Below is a small trained network, with its code and all its weights. Each question gives an input and a class and asks what happens when units are switched off, that is, made to give their printed mean instead of their output.

import numpy as np


def w(rows, s, z=0):
    codes = np.array(rows[::2]) - 128.0
    scale = np.full(codes.shape[1], s)
    scale[-1] = z or s
    return codes * scale


def norm(h):
    return h / np.sqrt((h * h).mean(-1, keepdims=True) + 1e-5)


def f(y):
    return y / 2 * (1 + np.tanh(0.7978845608 * (y + 0.044715 * y**3)))


def log_softmax(a):
    a = a - a.max(-1, keepdims=True)
    return a - np.log(np.exp(a).sum(-1, keepdims=True))


def net(x, mask):
    res = np.array(x, float).reshape(1, 5) / 4 @ E
    u = 0
    for l in range(3):
        y = f(norm(res) @ A[l][:, :-1].T + A[l][:, -1])
        res = res + np.where(mask[u : u + 10], y, B[l][:, -1]) @ B[l][:, :-1]
        u += 10
    return log_softmax(norm(res)[-1] @ U[:, :-1].T + U[:, -1])


A, B = {}, {}
E = w([
[85,47,63,100,168,93,143,110,203],'x0',
[99,81,79,198,68,161,81,144,95],'x1',
[101,223,106,167,73,98,126,81,166],'x2',
[98,107,173,91,46,186,161,137,152],'x3',
[127,72,255,200,118,40,117,112,160],'x4',
],0.0035)
A[0] = w([
[79,110,55,231,150,129,32,117,89,138],'L0N1',
[61,132,117,118,111,169,182,118,207,26],'L0N2',
[61,128,166,98,2,174,190,87,152,47],'L0N3',
[71,205,80,118,35,84,177,47,147,3],'L0N4',
[79,65,62,141,138,139,155,41,237,24],'L0N5',
[43,84,88,224,40,197,63,148,134,54],'L0N6',
[68,79,177,84,58,215,176,100,152,67],'L0N7',
[143,212,186,50,203,106,215,111,197,92],'L0N8',
[94,215,79,189,106,89,120,48,171,25],'L0N9',
[55,214,125,177,48,110,139,69,212,10],'L0N10',
],0.0048,0.0036)
B[0] = w([
[224,137,95,161,134,150,204,95,168,253],'L0N1',
[83,179,78,131,154,104,154,95,123,122],'L0N2',
[191,194,24,247,221,85,54,45,71,166],'L0N3',
[173,55,195,7,186,221,98,213,103,163],'L0N4',
[99,144,154,65,86,49,240,81,12,170],'L0N5',
[151,98,141,166,87,225,253,104,160,216],'L0N6',
[214,112,29,200,217,31,54,166,110,164],'L0N7',
[232,85,72,212,43,212,227,71,158,219],'L0N8',
[166,88,154,117,213,126,91,214,64,170],'L0N9',
[177,30,244,92,147,134,100,219,103,169],'L0N10',
],0.006,0.0029)
A[1] = w([
[71,105,191,185,68,82,107,78,165,106],'L1N1',
[175,214,163,100,182,107,149,71,179,65],'L1N2',
[144,215,169,175,60,168,105,122,41,82],'L1N3',
[119,130,145,81,133,86,57,174,190,108],'L1N4',
[66,238,114,140,128,100,66,137,192,1],'L1N5',
[30,120,99,122,72,162,101,129,161,37],'L1N6',
[62,146,93,118,82,99,42,99,254,15],'L1N7',
[47,212,67,90,99,179,124,156,156,45],'L1N8',
[142,138,89,148,158,159,190,81,86,140],'L1N9',
[79,116,72,136,29,137,88,99,135,50],'L1N10',
],0.0053,0.0043)
B[1] = w([
[32,220,140,86,167,226,101,66,228,148],'L1N1',
[226,26,38,250,174,179,144,145,127,127],'L1N2',
[72,110,134,72,131,9,242,61,16,172],'L1N3',
[173,139,103,115,101,194,129,107,121,102],'L1N4',
[159,87,169,159,73,194,192,123,145,99],'L1N5',
[72,87,71,239,127,84,115,12,226,95],'L1N6',
[13,60,74,202,111,160,136,103,199,98],'L1N7',
[23,208,162,77,74,218,64,73,219,129],'L1N8',
[90,177,188,130,110,82,32,140,166,254],'L1N9',
[182,253,119,180,149,109,232,55,182,103],'L1N10',
],0.0045,0.0038)
A[2] = w([
[91,217,85,95,82,138,118,151,172,71],'L2N1',
[82,209,89,89,130,190,62,112,114,117],'L2N2',
[149,177,93,198,190,65,29,129,149,107],'L2N3',
[119,43,150,80,143,142,100,253,113,117],'L2N4',
[58,119,117,82,138,62,178,52,63,88],'L2N5',
[89,136,150,131,7,55,36,184,191,1],'L2N6',
[153,153,131,67,197,186,183,82,140,126],'L2N7',
[198,129,152,122,161,52,126,174,100,153],'L2N8',
[106,170,243,186,121,97,71,130,205,91],'L2N9',
[22,195,221,152,74,83,50,124,223,39],'L2N10',
],0.006,0.0052)
B[2] = w([
[65,95,183,141,114,153,114,120,190,140],'L2N1',
[64,37,177,142,143,158,57,73,200,180],'L2N2',
[68,156,77,177,175,86,53,123,176,179],'L2N3',
[155,159,194,85,132,169,65,207,115,189],'L2N4',
[72,227,171,98,101,74,160,98,56,158],'L2N5',
[111,34,117,218,84,162,215,1,117,102],'L2N6',
[109,91,177,169,88,144,118,126,134,196],'L2N7',
[78,123,85,107,125,139,93,151,112,252],'L2N8',
[72,78,104,70,81,231,88,124,155,160],'L2N9',
[89,101,129,93,144,148,92,118,195,150],'L2N10',
],0.0074,0.0038)
U = w([
[162,74,195,54,132,175,75,212,93,136],'0',
[226,61,111,223,49,196,235,48,181,210],'1',
[8,97,176,70,92,203,61,59,223,147],'2',
[73,182,157,57,110,32,201,68,36,254],'3',
[113,137,57,175,188,85,62,106,131,86],'4',
[130,182,166,130,99,116,132,177,193,55],'5',
],0.011,0.003)

Each question gives the input, the list of numbers given to net, and the class t.
The units are the neurons (one row each of A and B). Each row of codes is followed by its name. A weight is (code - 128) times the scale printed after its matrix; where a second scale follows, it is the last column's (A, B and U).
mask holds one flag per neuron, layer by layer. A switched-off neuron (its flag False) gives its mean, the last column of its row in B, instead of its output. The means were averaged over made-up inputs and are rounded, as every weight is.
A unit's drop is (log p(t) with every unit on - log p(t) with that unit switched off) / (log p(t) with every unit on - log p(t) with every unit switched off).
The circuit of an input: a set's keep is (log p(t) with only the set's units on - log p(t) with every unit switched off) / (log p(t) with every unit on - log p(t) with every unit switched off). Starting from the 12 units with the biggest drops (on a tie, the unit counted first), units are removed one at a time, each time the one whose removal leaves the highest keep (on an exact tie, the one counted first), for as long as the keep stays at least 0.8.
units of the circuit, in order: the units of the circuit, biggest drop first
unit that matters most: the unit with the biggest drop
top k neurons: the k neurons with the biggest drops, biggest first
k most important neurons of layer l: the k neurons of layer l with the biggest drops, biggest first
input [2,-8,5,8,-4], class 1: 2 most important neurons of layer 0 : [L0N8 L0N4]
input [-8,-6,0,2,-3], class 3: units of the circuit, in order : [L1N3]
input [-4,-3,7,-1,6], class 0: 2 most important neurons of layer 0 : [L0N10 L0N9]
input [-3,6,4,8,-6], class 4: top 4 neurons : [L0N3 L0N7 L0N8 L1N9]
input [5,-7,8,-2,-4], class 0: units of the circuit, in order : [L0N4 L0N9]
input [2,8,7,4,-5], class 1: 4 most important neurons of layer 0 : [L0N6 L0N1 L0N3 L0N2]
input [-5,4,-7,7,-8], class 2: 3 most important neurons of layer 1 : [L1N8 L1N10 L1N2]
input [-2,6,-3,7,1], class 4: units of the circuit, in order : [L0N7 L0N3]
input [2,-6,6,-4,-5], class 0: top 3 neurons : [L0N9 L0N4 L0N1]
input [6,8,-7,-6,3], class 1: top 2 neurons : [L0N1 L0N9]
input [-5,5,-1,4,-7], class 2: top 4 neurons : [L0N8 L2N2 L1N8 L0N5]
input [-7,5,5,4,-3], class 3: top 3 neurons : [L1N3 L0N8 L0N3]
input [-7,-2,7,-1,4], class 0: units of the circuit, in order : [L0N10 L0N9]
input [4,0,2,-4,5], class 2: top 3 neurons : [L1N1 L1N3 L0N7]
input [7,-5,4,-2,-4], class 3: units of the circuit, in order : [L0N5]
input [-7,-2,-4,-4,7], class 2: top 4 neurons : [L1N1 L2N9 L0N5 L0N3]
input [7,3,7,-5,7], class 0: units of the circuit, in order : [L0N9 L0N10]
input [8,2,-3,-6,-5], class 3: units of the circuit, in order : [L0N5 L2N5]
input [-8,-1,1,-8,1], class 3: top 2 neurons : [L1N3 L0N7]
input [0,2,7,0,-7], class 0: top 2 neurons : [L0N4 L0N10]
input [0,5,1,1,-5], class 1: unit that matters most : L0N6
input [-3,4,3,6,-2], class 4: top 2 neurons : [L0N3 L0N7]
input [-7,-6,-2,5,2], class 3: top 3 neurons : [L1N3 L0N1 L0N6]
input [2,-6,7,-1,5], class 0: units of the circuit, in order : [L0N10 L0N9]
input [4,-3,8,6,1], class 0: top 2 neurons : [L0N10 L0N4]
input [-3,2,-6,8,-2], class 4: units of the circuit, in order : [L0N7 L0N3]
input [4,6,5,0,-4], class 1: units of the circuit, in order : [L0N6]
input [0,-1,6,-5,7], class 2: top 2 neurons : [L2N9 L1N1]
